Below are the code and all the weights of a small trained network. Each question names an input and a class and asks about switching units off, where a switched-off unit gives its printed mean instead of its output.

import numpy as np


def w(rows, s, z=0):
    codes = np.array(rows[::2]) - 128.0
    scale = np.full(codes.shape[1], s)
    scale[-1] = z or s
    return codes * scale


def f(y):
    return np.maximum(y, 0)


def log_softmax(a):
    a = a - a.max(-1, keepdims=True)
    return a - np.log(np.exp(a).sum(-1, keepdims=True))


def net(x, mask):
    res = np.array(x, float).reshape(1, 6) / 4 @ E
    y = f(res @ A[0][:, :-1].T + A[0][:, -1])
    res = res + np.where(mask, y, B[0][:, -1]) @ B[0][:, :-1]
    return log_softmax(res[-1] @ U[:, :-1].T + U[:, -1])


A, B = {}, {}
E = w([
[118,128,132,127],'x0',
[201,152,212,134],'x1',
[130,64,137,173],'x2',
[141,198,111,78],'x3',
[124,79,138,163],'x4',
[96,254,77,197],'x5',
],0.0099)
A[0] = w([
[126,149,114,154,50],'n0',
[106,111,93,112,69],'n1',
[97,169,122,141,91],'n2',
[159,38,124,2,113],'n3',
[159,147,100,63,231],'n4',
[144,153,67,150,145],'n5',
[136,83,106,169,156],'n6',
[70,169,163,154,102],'n7',
[67,109,86,69,197],'n8',
[66,112,24,128,178],'n9',
[166,139,133,113,253],'n10',
[145,65,109,175,219],'n11',
[198,110,97,166,234],'n12',
[114,124,141,154,126],'n13',
[101,92,174,51,50],'n14',
[158,166,200,146,67],'n15',
[140,180,213,126,133],'n16',
],0.014,0.0064)
B[0] = w([
[157,80,92,208,143],'n0',
[200,2,101,130,146],'n1',
[152,163,110,189,165],'n2',
[141,218,116,230,250],'n3',
[61,177,175,140,201],'n4',
[131,79,183,169,179],'n5',
[81,135,129,102,181],'n6',
[151,109,131,159,163],'n7',
[160,100,237,117,204],'n8',
[206,134,208,99,230],'n9',
[69,117,178,119,193],'n10',
[117,250,149,91,215],'n11',
[82,126,201,99,187],'n12',
[95,164,83,67,144],'n13',
[214,159,65,188,177],'n14',
[224,107,132,149,166],'n15',
[156,104,150,86,185],'n16',
],0.0068,0.013)
U = w([
[131,123,177,115,234],'0',
[168,167,60,236,51],'1',
[208,61,203,71,37],'2',
[100,142,164,102,199],'3',
[88,140,163,102,228],'4',
[117,144,155,93,207],'5',
[75,124,32,61,63],'6',
[108,86,9,76,2],'7',
],0.011,0.0038)

Each question gives the input, the list of numbers given to net, and the class t.
The units are the neurons (one row each of A and B). Each row of codes is followed by its name. A weight is (code - 128) times the scale printed after its matrix; where a second scale follows, it is the last column's (A, B and U).
mask holds one flag per neuron, in row order. A switched-off neuron (its flag False) gives its mean, the last column of its row in B, instead of its output. The means were averaged over made-up inputs and are rounded, as every weight is.
A unit's drop is (log p(t) with every unit on - log p(t) with that unit switched off) / (log p(t) with every unit on - log p(t) with every unit switched off).
The circuit of an input: a set's keep is (log p(t) with only the set's units on - log p(t) with every unit switched off) / (log p(t) with every unit on - log p(t) with every unit switched off). Starting from the 12 units with the biggest drops (on a tie, the unit counted first), units are removed one at a time, each time the one whose removal leaves the highest keep (on an exact tie, the one counted first), for as long as the keep stays at least 0.8.
units of the circuit, in order: the units of the circuit, biggest drop first
most important unit: the unit with the biggest drop
k most important neurons: the k neurons with the biggest drops, biggest first
drop of u: that unit's drop, to one decimal
input [2,-6,3,4,-5,-7], class 1: 2 most important neurons : [n3, n14]
input [8,-5,-4,-7,5,5], class 0: units of the circuit, in order : [n9]
input [5,-8,6,-1,4,6], class 2: units of the circuit, in order : [n9, n3]
input [-2,-7,6,1,5,4], class 2: units of the circuit, in order : [n9, n3]
input [-5,8,7,-1,-3,5], class 2: units of the circuit, in order : [n3, n15]
input [-5,-7,-3,4,5,-1], class 2: units of the circuit, in order : [n9, n8]
input [1,-8,-5,-4,3,0], class 2: units of the circuit, in order : [n9, n8]
input [7,-8,0,1,6,-4], class 2: 3 most important neurons : [n9, n8, n1]
input [-6,-2,-2,-8,6,-3], class 4: 2 most important neurons : [n11, n6]
input [1,4,1,-7,1,-3], class 4: units of the circuit, in order : [n9, n11, n8]
input [-5,8,2,-5,-6,-8], class 1: units of the circuit, in order : [n3, n14]
input [-6,-3,3,-8,8,2], class 3: units of the circuit, in order : [n11, n6]
input [-4,-8,0,-1,8,5], class 2: units of the circuit, in order : [n9, n3]
input [8,8,8,4,-2,-7], class 0: most important unit : n3
input [-4,-8,1,-5,-7,-3], class 2: units of the circuit, in order : [n9, n8]
input [-3,6,5,-8,0,-3], class 4: 2 most important neurons : [n11, n9]
input [-8,-5,-7,1,-4,6], class 0: 2 most important neurons : [n3, n9]
input [-7,-2,1,-8,-1,6], class 4: 2 most important neurons : [n3, n14]
input [3,3,2,-2,-2,-4], class 1: drop of n14 : 0.2
input [2,-8,-5,-3,-8,-8], class 1: drop of n14 : 0.5
input [-6,3,8,-2,7,4], class 5: drop of n11 : 0.1
input [-7,8,4,-6,-5,7], class 2: most important unit : n3
